Below are the code and all the weights of a small trained network. Each question names an input and a class and asks about switching units off, where a switched-off unit gives its printed mean instead of its output.

import numpy as np


def w(rows, s, z=0):
    codes = np.array(rows[::2]) - 128.0
    scale = np.full(codes.shape[1], s)
    scale[-1] = z or s
    return codes * scale


def f(y):
    return np.maximum(y, 0)


def log_softmax(a):
    a = a - a.max(-1, keepdims=True)
    return a - np.log(np.exp(a).sum(-1, keepdims=True))


def net(x, mask):
    res = np.array(x, float).reshape(1, 7) / 4 @ E
    y = f(res @ A[0][:, :-1].T + A[0][:, -1])
    res = res + np.where(mask, y, B[0][:, -1]) @ B[0][:, :-1]
    return log_softmax(res[-1] @ U[:, :-1].T + U[:, -1])


A, B = {}, {}
E = w([
[251,192,110,77,158,144,126,137,125],'x0',
[122,74,141,127,176,119,85,188,145],'x1',
[112,130,215,161,116,166,115,50,125],'x2',
[82,150,171,76,112,72,126,190,172],'x3',
[159,88,128,158,163,96,218,102,167],'x4',
[118,135,181,143,137,166,175,193,59],'x5',
[90,168,120,114,113,39,163,88,63],'x6',
],0.013)
A[0] = w([
[172,155,225,90,207,161,139,147,98,113],'n1',
[223,169,124,117,150,167,146,45,95,12],'n2',
[186,54,105,157,138,87,193,43,135,223],'n3',
[122,119,114,175,202,109,169,83,144,41],'n4',
[198,183,77,171,86,136,121,1,187,173],'n5',
[236,147,58,144,176,179,147,179,202,134],'n6',
[64,68,109,184,89,90,148,183,194,146],'n7',
[168,68,73,119,133,133,123,140,191,252],'n8',
[166,41,50,165,157,214,34,46,146,148],'n9',
[52,78,146,152,141,124,172,127,145,205],'n10',
[170,184,69,88,113,182,92,158,38,117],'n11',
[102,95,242,172,122,180,17,148,130,196],'n12',
[109,87,175,211,152,197,220,102,54,170],'n13',
],0.0088,0.0029)
B[0] = w([
[141,125,223,101,106,145,119,131,146,192],'n1',
[151,201,138,80,143,134,121,96,162,213],'n2',
[157,246,186,132,166,135,92,136,155,241],'n3',
[126,130,122,179,172,139,121,164,134,182],'n4',
[87,211,221,157,191,129,45,61,197,246],'n5',
[200,83,132,78,34,93,122,155,181,250],'n6',
[137,141,203,119,129,132,108,110,156,226],'n7',
[187,153,142,93,114,104,122,87,106,212],'n8',
[67,185,84,131,160,33,32,76,134,253],'n9',
[61,97,141,140,117,142,117,136,105,220],'n10',
[116,200,119,146,154,112,46,171,115,203],'n11',
[37,169,254,179,195,155,61,81,110,240],'n12',
[174,132,183,123,92,126,199,175,19,252],'n13',
],0.0099,0.013)
U = w([
[42,89,113,92,84,97,126,136,151,119],'0',
[126,138,28,137,95,117,80,183,71,173],'1',
[74,142,88,192,146,183,147,100,170,26],'2',
[92,52,168,178,103,173,224,148,61,2],'3',
[47,210,167,172,245,145,66,97,145,164],'4',
[206,125,163,89,117,148,114,152,182,224],'5',
],0.012,0.004)

Each question gives the input, the list of numbers given to net, and the class t.
The units are the neurons (one row each of A and B). Each row of codes is followed by its name. A weight is (code - 128) times the scale printed after its matrix; where a second scale follows, it is the last column's (A, B and U).
mask holds one flag per neuron, in row order. A switched-off neuron (its flag False) gives its mean, the last column of its row in B, instead of its output. The means were averaged over made-up inputs and are rounded, as every weight is.
A unit's drop is (log p(t) with every unit on - log p(t) with that unit switched off) / (log p(t) with every unit on - log p(t) with every unit switched off).
The circuit of an input: a set's keep is (log p(t) with only the set's units on - log p(t) with every unit switched off) / (log p(t) with every unit on - log p(t) with every unit switched off). Starting from the 12 units with the biggest drops (on a tie, the unit counted first), units are removed one at a time, each time the one whose removal leaves the highest keep (on an exact tie, the one counted first), for as long as the keep stays at least 0.8.
circuit, biggest first: the units of the circuit, biggest drop first
most important unit: the unit with the biggest drop
top k neurons: the k neurons with the biggest drops, biggest first
drop of u: that unit's drop, to one decimal
input [8,-7,-4,-3,-2,1,-2], class 5: most important unit => n6
input [1,1,-3,8,-4,-6,7], class 0: circuit, biggest first => (n5, n12)
input [1,2,-4,0,-3,-2,5], class 1: circuit, biggest first => (n5, n12)
input [-6,3,3,-2,-3,3,5], class 3: circuit, biggest first => (n5, n9, n13)
input [1,-4,7,-1,7,7,5], class 3: top 3 neurons => (n13, n9, n12)
input [1,6,6,4,2,4,8], class 3: circuit, biggest first => (n5, n9, n3)
input [-8,4,-6,6,4,5,5], class 3: circuit, biggest first => (n9, n5)
input [-5,-3,-6,4,-4,-3,6], class 0: top 3 neurons => (n5, n12, n3)
input [-8,-6,-5,-2,-1,0,4], class 3: top 3 neurons => (n5, n9, n12)
input [6,-4,-2,-6,-2,7,2], class 5: top 2 neurons => (n12, n9)
input [-8,-2,2,-3,6,8,-7], class 3: drop of n13 => 1.0
input [-1,7,0,2,7,-4,-2], class 5: drop of n5 => 0.4
input [-2,-3,4,-1,6,6,-5], class 3: drop of n13 => 0.3
input [-3,5,6,-6,4,6,7], class 3: circuit, biggest first => (n13)
